Below are the code and all the weights of a small trained network. Each question names an input and a target symbol and asks about switching units off, where a switched-off unit gives its printed mean instead of its output.

import numpy as np


def w(rows, s, z=0):
    codes = np.array(rows[::2]) - 128.0
    scale = np.full(codes.shape[1], s)
    scale[-1] = z or s
    return codes * scale


def f(y):
    return y / 2 * (1 + np.tanh(0.7978845608 * (y + 0.044715 * y**3)))


def softmax(a):
    e = np.exp(a - a.max(-1, keepdims=True))
    return e / e.sum(-1, keepdims=True)


def log_softmax(a):
    a = a - a.max(-1, keepdims=True)
    return a - np.log(np.exp(a).sum(-1, keepdims=True))


def net(x, mask):
    ids = ['βγστφψ'.index(c) for c in x.split()]
    T = len(ids)
    res = E[ids] + P[:T]
    r = res
    for j in range(2):
        rows = slice(4 * j, 4 * j + 4)
        q, k, v = (r @ M[0][rows].T for M in (Q, K, V))
        z = softmax(np.where(np.tri(T) > 0, q @ k.T / 4**0.5, -1e9)) @ v
        o = O[0][rows]
        res = res + np.where(mask[j], z, o[:, -1]) @ o[:, :-1]
    y = f(res @ A[0][:, :-1].T + A[0][:, -1])
    res = res + np.where(mask[2:6], y, B[0][:, -1]) @ B[0][:, :-1]
    return log_softmax(res[-1] @ U[:, :-1].T + U[:, -1])


Q, K, V, O, A, B = {}, {}, {}, {}, {}, {}
E = w([
[200,135,193,169,133,171,89],'β',
[110,83,166,51,176,213,167],'γ',
[163,218,149,120,120,168,57],'σ',
[47,119,99,117,51,185,139],'τ',
[88,141,133,133,83,72,28],'φ',
[155,68,5,147,185,86,134],'ψ',
],0.017)
P = w([
[114,185,21,255,144,200,119],'0',
[76,150,129,144,199,173,124],'1',
[75,138,112,124,183,146,105],'2',
[111,149,130,106,137,135,107],'3',
[132,138,130,77,120,128,83],'4',
[143,135,131,67,98,123,89],'5',
[167,115,139,53,68,117,86],'6',
],0.0082)
Q[0] = w([
[144,99,111,91,139,120,213],'H0',
[157,151,131,69,203,151,182],'H0',
[167,142,49,163,152,117,95],'H0',
[245,212,213,67,100,214,82],'H0',
[149,91,61,158,114,55,161],'H1',
[110,139,188,67,114,169,158],'H1',
[83,111,51,116,195,102,142],'H1',
[118,80,124,122,133,92,195],'H1',
],0.012)
K[0] = w([
[163,156,159,180,156,170,141],'H0',
[214,92,164,200,202,129,116],'H0',
[137,172,35,168,80,90,85],'H0',
[204,102,127,51,117,76,103],'H0',
[202,126,129,200,236,118,146],'H1',
[41,135,128,49,117,178,155],'H1',
[121,97,105,252,143,138,179],'H1',
[126,112,133,156,215,171,184],'H1',
],0.011)
V[0] = w([
[65,51,169,111,105,47,103],'H0',
[81,42,73,88,159,134,231],'H0',
[78,161,174,43,135,112,81],'H0',
[133,130,18,144,228,1,70],'H0',
[65,93,113,165,49,189,131],'H1',
[112,206,118,39,167,192,128],'H1',
[128,17,129,68,255,130,153],'H1',
[130,210,122,199,133,70,68],'H1',
],0.0077)
O[0] = w([
[91,101,130,148,151,163,185,51],'H0',
[129,89,56,138,77,114,161,1],'H0',
[104,142,122,156,247,150,100,153],'H0',
[101,73,156,186,81,147,69,141],'H0',
[86,142,143,124,120,123,75,184],'H1',
[179,78,131,66,152,146,101,207],'H1',
[170,99,140,181,131,115,114,30],'H1',
[129,168,75,102,134,170,178,202],'H1',
],0.011,0.0062)
A[0] = w([
[111,233,194,161,63,180,84,121],'N0',
[99,160,236,73,200,133,106,108],'N1',
[144,140,70,58,184,205,160,47],'N2',
[253,172,185,142,112,126,141,6],'N3',
],0.0069,0.0023)
B[0] = w([
[150,22,153,175,165,134,220,231],'N0',
[1,94,91,141,106,19,180,248],'N1',
[92,136,78,107,112,213,63,189],'N2',
[121,200,90,106,66,91,127,161],'N3',
],0.0075,0.013)
U = w([
[79,70,130,158,84,29,130,5],'β',
[172,48,160,159,169,219,91,230],'γ',
[146,165,145,174,129,95,63,110],'σ',
[97,156,69,82,94,144,105,91],'τ',
[106,84,95,214,181,162,188,114],'φ',
[165,122,103,151,118,94,254,222],'ψ',
],0.0076,0.0031)

Each question gives the input, a string of symbols that net reads in full, and the target symbol t.
The units are the heads (4 rows each of Q, K, V and O) and the neurons (one row each of A and B). Each row of codes is followed by its name. A weight is (code - 128) times the scale printed after its matrix; where a second scale follows, it is the last column's (O, A, B and U).
mask holds one flag per unit, heads first, then neurons. A switched-off unit (its flag False) gives its mean, the last column of its rows in O or B, instead of its output. The means were averaged over made-up inputs and are rounded, as every weight is.
A unit's drop is (log p(t) with every unit on - log p(t) with that unit switched off) / (log p(t) with every unit on - log p(t) with every unit switched off).
The circuit of an input: a set's keep is (log p(t) with only the set's units on - log p(t) with every unit switched off) / (log p(t) with every unit on - log p(t) with every unit switched off). Starting from all 6 units, units are removed one at a time, each time the one whose removal leaves the highest keep (on an exact tie, the one counted first), for as long as the keep stays at least 0.8.
circuit, biggest first: the units of the circuit, biggest drop first
most important unit: the unit with the biggest drop
k most important neurons: the k neurons with the biggest drops, biggest first
which heads matter: for each layer, one digit per head in row order, 1 if its drop is at least 0.15 and else 0, layers parted by /
drop when u is switched off: that unit's drop, to one decimal
input φ γ β φ φ σ β, target φ: which heads matter -> 11
input ψ ψ γ σ β, target τ: most important unit -> H1
input σ γ β, target τ: circuit, biggest first -> H0; N0; H1; N3
input ψ β β β, target ψ: 3 most important neurons -> N2; N3; N0
input β σ φ ψ, target τ: circuit, biggest first -> N0; H0
input ψ β ψ γ φ β σ, target φ: circuit, biggest first -> H0; N0; N1
input φ τ φ σ γ, target τ: circuit, biggest first -> N0; N2
input σ ψ ψ φ, target φ: circuit, biggest first -> H0; H1
input φ ψ σ τ φ σ, target φ: which heads matter -> 10
input β φ ψ ψ τ β σ, target β: which heads matter -> 01
input ψ β ψ, target β: which heads matter -> 10
input ψ β τ β, target β: circuit, biggest first -> H1; N1
input σ φ φ γ ψ, target σ: 2 most important neurons -> N0; N1
input β τ σ, target β: most important unit -> N1
input β β γ β, target σ: circuit, biggest first -> H1; N0; N3
input φ σ ψ ψ, target γ: drop when N2 is switched off -> -0.1
input φ β σ φ σ ψ, target γ: drop when H0 is switched off -> 0.2
input σ σ σ σ φ, target φ: drop when N0 is switched off -> 0.0
